Each row is followed by its group and then its class within the group.
-0.31 -0.65 +0.66 +1.14 -2.38 +0.81 +0.77 -0.47 -0.04 -1.02 +0.10 -0.38 +0.80 -1.20 -0.28 -1.80 +2.56 -0.82 -0.08 -1.46 -0.23 +0.20 +0.36 -0.23
Gr.BG
+1.35 -1.24 -3.42 +2.85 +1.92 +2.84 +0.13 +0.41 +0.14 +0.60 +2.30 +0.18 -1.03 +1.15 -0.59 +0.03 +1.03 -0.92 +1.07 -2.93 +0.04 -3.01 -0.30 -0.49
QT.Gn
+0.49 -0.46 +1.98 +0.37 -1.07 +1.43 +1.15 -2.01 -0.30 -0.78 +0.68 +0.13 +0.16 +0.16 +0.55 -0.70 +0.27 -0.71 -0.85 +0.01 +0.22 +1.23 -0.04 -1.29
Gr.SB
+1.47 +0.16 -1.06 +1.31 -1.47 +0.02 +0.39 +0.27 +0.39 -1.33 +0.56 -0.95 -0.43 -1.54 -0.03 -2.59 +0.44 -1.46 -0.04 -1.38 -0.72 +0.95 -0.97 -0.88
Gr.BG
-0.09 -0.32 -0.09 +1.25 -0.67 +0.78 +0.56 -1.09 +0.17 -1.41 -0.19 -1.22 +1.08 -1.00 +0.12 -1.42 +1.01 -0.69 -0.63 -1.87 -0.75 +0.57 -0.44 -0.83
Gr.BG
-0.94 -0.78 +1.51 +1.46 +0.76 +2.26 +1.90 -1.04 +0.63 -1.73 -1.22 -2.15 +0.56 +0.11 -0.24 -1.72 +1.17 +0.17 -0.79 -1.85 -0.78 -0.15 -0.77 -0.78
Gr.SB
+1.06 +0.14 -0.68 +2.08 -2.46 +1.30 +0.77 +0.90 +0.04 -0.42 +1.81 +0.08 -1.51 -0.79 -0.98 -0.79 -0.72 -0.85 +0.05 -1.02 +0.36 +2.51 -1.06 -0.02
RN.ZN
+3.34 -2.61 -2.33 +0.57 +0.04 +3.04 -0.56 +0.94 +0.71 +0.57 -1.29 +1.08 -3.01 -0.92 -0.92 -1.20 +1.04 +0.24 +0.30 -0.67 -0.74 -0.47 +1.49 -1.72
GF.ZM
+0.66 -0.99 -1.50 +0.53 +0.61 +1.91 -0.53 -0.01 +0.83 +0.54 +0.62 +0.36 -1.79 +0.30 +0.36 -0.31 +1.06 -0.30 +0.26 +0.64 -0.23 -0.14 +1.09 +0.39
GF.ZM
-0.44 -0.56 -0.37 +0.85 -1.39 +1.75 +1.14 +0.72 -0.67 +0.23 +0.89 +0.28 -1.48 +0.02 +0.06 -0.02 -1.07 -0.68 -0.95 +0.04 +0.64 +2.19 -1.79 -0.83
RN.CT
+1.71 -1.64 -0.46 -0.07 +0.41 +1.74 -0.28 +0.90 +0.90 +0.10 -0.68 +0.09 -2.58 -0.03 -0.53 -0.90 +0.20 -0.16 -0.09 +0.90 -0.65 -1.21 +0.77 -0.04
GF.ZM
+2.14 -2.19 -3.02 +0.67 +1.08 +2.60 -0.42 +1.20 +1.01 +0.13 -0.22 +0.40 -3.46 +0.28 -0.45 -0.69 +0.12 -0.29 -0.28 +1.14 -0.86 +6.90 +0.43 -0.15
GF.ZM
+1.03 -1.42 -1.57 -0.42 +0.93 +1.20 -0.75 +0.70 +0.85 +0.44 -0.73 +0.43 -2.86 -0.34 -0.25 -1.36 -0.61 -0.43 +0.01 +1.84 -0.23 +1.45 +0.16 -0.64
GF.GG
-0.20 -1.07 -1.17 +1.85 +0.09 +1.98 +0.39 +0.25 +0.07 +0.59 +1.70 +0.36 +0.35 +1.71 -0.01 -0.34 +1.93 -0.18 -0.43 -1.08 -0.45 -1.86 +0.85 +1.28
QT.Cj
+0.70 +1.11 -0.23 +1.15 -1.61 +2.10 +0.26 +0.87 +1.32 +0.12 +1.53 +0.00 -1.11 +0.24 -0.87 +0.12 -3.18 -1.28 -2.45 +0.62 +1.28 +2.84 -0.59 -0.66
RN.ZN
+0.81 -1.14 -2.15 +1.29 -2.50 +1.27 +0.28 -0.76 +1.18 -0.56 -0.44 -0.50 -0.57 -0.10 +0.17 -1.90 -0.08 -1.46 -0.14 +0.27 -1.63 -0.37 -1.87 -0.20
Gr.BG
+1.05 +0.43 -1.32 +0.83 -1.62 +0.85 -0.17 +0.81 -0.80 -0.11 +1.06 +0.40 -1.87 -0.64 -0.21 -0.99 -3.08 -1.35 +0.11 +1.31 +0.26 +2.06 -1.37 -1.28
RN.ZN
-0.35 -0.18 +0.92 +1.53 +0.02 +2.32 +0.74 -0.63 -0.13 -1.03 +0.90 -0.94 +0.58 -0.23 +0.73 -1.23 +0.86 -0.52 -1.02 -1.65 +0.01 -0.24 +0.40 -0.05
Gr.BG
+0.16 +0.02 +1.99 +0.57 +2.63 +2.58 +0.51 -1.73 -0.13 -1.46 +0.88 -0.32 +0.21 +0.17 +1.00 -0.22 -0.24 +1.69 -0.86 -0.66 +0.65 -0.24 -0.30 -2.92
Gr.SB
+0.17 -2.11 -2.07 +1.17 +1.86 +5.10 +0.39 +0.56 +0.79 +0.88 +0.52 -0.15 -3.03 +0.86 -0.20 -0.90 +1.07 +0.18 -0.39 -0.73 +0.43 -1.57 +1.48 +0.19
GF.GG
+0.44 +0.25 -0.83 -0.41 +0.11 +1.78 +0.29 -0.03 -0.40 +0.10 +1.96 +0.08 +0.20 +1.54 -0.84 +0.75 -0.90 -0.09 +0.01 -0.58 -0.60 -2.08 +1.12 +0.38
QT.Gn
-0.09 +0.35 -0.98 +0.43 -0.10 +1.06 +1.46 +1.73 -0.52 +0.25 +3.46 +0.24 -1.26 -0.57 -1.26 -0.34 +0.73 -0.23 -0.37 -1.56 +1.32 +1.64 +0.22 +1.75
RN.CT
+1.19 +2.36 -0.70 +0.44 -2.00 +0.39 +0.80 +0.84 -0.21 +0.88 +0.95 +0.71 -1.45 -0.93 -0.87 -0.09 -2.70 -0.25 -0.58 +1.22 +0.81 +3.41 -0.31 -0.65
RN.CT
+0.61 -0.56 +0.50 +1.42 -0.71 +3.26 +0.70 -0.37 +0.58 -3.03 +1.29 -0.96 -0.66 -0.15 +0.52 -1.30 +3.38 -0.50 -0.71 -2.87 +0.15 -0.48 +0.91 -0.35
Gr.SB
+0.37 -1.28 -2.32 +0.42 +1.01 +2.62 -0.18 +0.42 -0.81 -0.38 +2.06 -0.31 -2.05 +1.58 +0.52 -0.37 +0.34 -0.53 +0.56 -1.73 -0.15 -1.98 -1.61 -1.11
QT.Gn
+1.60 +2.25 -0.18 +0.69 +0.46 +0.11 +0.50 +0.63 -0.54 +0.75 +0.61 +0.09 -1.05 -0.35 -0.54 -1.52 -0.43 -0.07 -0.10 +0.12 +1.51 +2.72 -1.34 -1.25
RN.CT
+1.05 +0.76 +0.26 +1.80 -1.26 +2.13 +1.17 +0.43 +0.05 -0.50 +0.02 -0.49 -1.45 -0.51 +0.38 -0.71 -1.61 -1.21 -0.72 -0.66 +1.41 +2.76 +0.23 -1.17
RN.CT
+0.85 -1.30 -0.97 +1.24 -0.04 +2.29 +1.33 -0.61 +0.36 -0.57 -0.40 -1.05 +1.04 -0.49 +1.01 -1.64 +2.01 +0.09 +0.44 -2.26 -1.46 -0.51 -0.44 -1.24
Gr.SB
+0.30 -0.10 -0.85 +2.05 -1.26 +0.79 +1.43 -1.12 +0.53 -0.60 +1.27 -0.01 -1.12 -0.63 +0.43 -3.03 +0.93 -1.05 -0.95 -1.42 +0.01 +0.99 -0.98 -0.64
Gr.BG
-0.45 -1.87 -0.26 +0.94 -1.64 +2.11 -1.08 -0.75 -0.04 -1.16 -0.35 -0.59 -1.00 -0.78 +1.42 -3.50 +2.21 +0.41 -1.01 -0.71 -0.69 -0.21 +0.68 -1.39
Gr.SB
+2.15 -2.46 -2.52 +0.39 +0.34 +1.88 -0.59 +0.77 +1.14 -0.05 +0.43 +0.40 -3.33 +0.32 -0.68 -1.29 +0.94 -0.11 +0.19 -0.72 -0.41 -1.32 +0.39 -0.75
GF.ZM
+1.82 +1.17 -0.95 +1.19 -2.17 +0.43 -0.51 +0.79 -0.08 -0.54 +0.74 -2.08 -1.58 -0.77 -1.13 -0.11 -4.66 -1.54 -0.28 +2.31 -0.11 +2.90 -0.75 -1.26
RN.ZN
+0.20 -0.76 -2.81 +0.83 +1.56 +1.34 -0.59 -0.05 -0.54 +0.82 +2.73 +0.14 +0.10 +1.43 -0.14 +0.42 +0.28 +0.08 +0.90 -1.68 -0.62 -2.49 -0.12 +0.04
QT.Gn
-0.19 -2.44 +2.65 -3.03 -3.38 +1.58 -1.03 -0.81 +0.71 -1.23 -1.17 +0.43 -0.50 +0.20 +0.90 -0.27 -1.07 +0.33 +0.03 +2.07 +0.39 +0.34 +1.03 -2.10
GF.ZM
+1.89 +1.15 -3.05 +0.41 -1.46 +0.65 +0.53 +2.06 -0.28 +1.52 +1.40 -0.88 -1.62 -1.47 -2.27 -1.44 -2.72 -1.69 -0.19 +0.00 -0.09 +2.12 -1.26 +0.23
RN.ZN
+1.63 +0.07 -2.41 +1.00 +0.79 +2.59 +0.92 +0.29 -0.04 +0.12 +1.31 -0.53 -2.08 -0.38 -0.53 -1.36 -2.24 -1.46 -1.38 -0.35 +0.81 +1.02 -1.24 -0.16
RN.ZN
-0.05 -2.57 -1.29 -0.58 +0.01 +2.44 -0.32 +0.69 +1.59 +0.46 +0.43 +0.15 -2.19 +0.04 -0.59 -1.32 +2.23 +0.11 +1.01 -1.14 -0.22 -1.57 +1.12 -0.71
GF.ZM
+0.10 -3.11 -1.71 +0.85 -2.44 +2.79 -0.20 +1.65 +0.52 +0.59 +0.63 +0.44 -1.88 +0.28 -0.65 -1.73 +3.18 +0.19 +0.36 -1.47 -1.13 -2.83 +1.34 +0.22
GF.ZM

Each row is followed by its group and then its class within the group.
+0.36 -1.43 -0.74 +0.12 +0.88 +1.25 -1.09 +5.04 +3.22 +2.70 -0.01 -0.75 +0.40 +6.19 +0.45 +0.21 -2.72 +0.27 +0.54 -0.91 +3.86 -0.76 +2.74 -0.99
LF.M
+0.95 -1.04 +0.84 -1.34 -0.39 -0.67 +0.18 +1.08 -1.99 -2.01 -1.93 -1.69 -0.82 +5.49 -0.10 -5.40 -0.46 +0.25 +0.24 -0.77 -6.35 -1.37 -0.12 +3.01
LF.H
+1.46 +0.16 -2.87 +1.38 -0.37 -0.52 -0.47 +0.45 -3.22 -0.93 +0.52 -0.84 -0.93 +6.06 -0.73 +1.18 -0.53 -0.79 +1.28 -0.66 +2.55 -0.09 +3.49 -2.23
LF.M
+0.72 +0.17 +3.96 -5.57 +3.49 -0.36 -0.67 -0.79 -6.42 -1.57 -0.65 -0.27 -0.29 +7.13 +0.31 -1.67 +0.62 -0.60 +1.41 -1.30 +0.90 -1.09 +1.12 +0.85
LF.L
+1.36 -1.39 -2.81 +3.63 +1.77 +0.99 +0.01 +1.09 -4.53 -0.15 +0.24 -0.71 +1.21 +1.59 +1.15 +0.42 -1.15 -1.04 -1.46 +1.01 +5.08 +2.35 -0.79 -0.10
LF.M
+0.56 +0.40 -0.01 -0.76 -0.24 +1.27 +1.58 -2.29 +2.09 +1.18 -1.36 -0.89 -1.22 +2.36 -0.84 -2.54 +1.24 -1.70 +0.04 -1.33 +0.40 -0.92 +2.32 -3.65
LF.H
-0.28 -0.09 +1.95 +4.18 +0.63 +0.01 +0.33 -5.55 +3.39 -0.46 -0.49 -2.26 -2.06 -7.44 -3.62 +1.74 +3.17 -1.63 -1.94 +4.32 -1.23 +2.76 -0.32 +1.64
QR.W
+0.57 -1.73 -0.25 -5.93 +0.81 +0.20 -0.04 +3.11 +4.14 -2.04 -0.07 -0.51 -0.70 +7.68 +0.45 -0.14 +0.19 +1.07 +0.80 +0.28 +2.05 +0.64 +1.13 -1.90
LF.M
-0.24 -1.90 +0.22 -0.63 +0.61 -0.33 -0.95 +0.25 +3.44 -1.01 -3.14 -0.45 -1.36 +1.10 -0.38 +2.88 +0.72 -0.03 -0.36 -0.96 +0.34 +1.32 +0.16 -3.92
LF.H
-1.55 +2.51 -0.42 +2.34 +0.39 +0.42 +0.08 -0.20 -4.18 +0.42 +2.09 +0.67 -0.51 +1.93 -0.76 +0.30 +0.62 -0.68 +0.11 -0.15 +0.59 -0.40 +1.72 -1.44
LF.H
+1.45 +1.29 +1.42 -5.08 +1.11 -0.26 +1.05 +0.37 +3.36 +0.59 -1.77 +2.73 +0.45 -4.87 +1.13 +0.83 -0.90 -2.32 -0.78 +1.15 +0.84 +0.40 -3.06 +1.92
QR.K
-1.03 +1.86 +4.45 -4.54 +1.67 +1.62 -0.38 -2.40 +4.82 +2.53 -0.65 +1.01 -2.52 -4.46 -1.40 -0.33 +0.61 -2.87 -0.29 -1.04 +0.83 -3.16 +1.85 -0.33
QR.K
+0.30 -0.70 +1.54 -6.73 +0.30 +0.04 +0.81 -2.00 +2.72 +0.29 -3.42 +1.74 -0.31 -2.64 -0.32 -2.58 +0.64 -1.07 -0.30 +0.03 +1.13 -1.87 -0.99 +0.79
QR.K
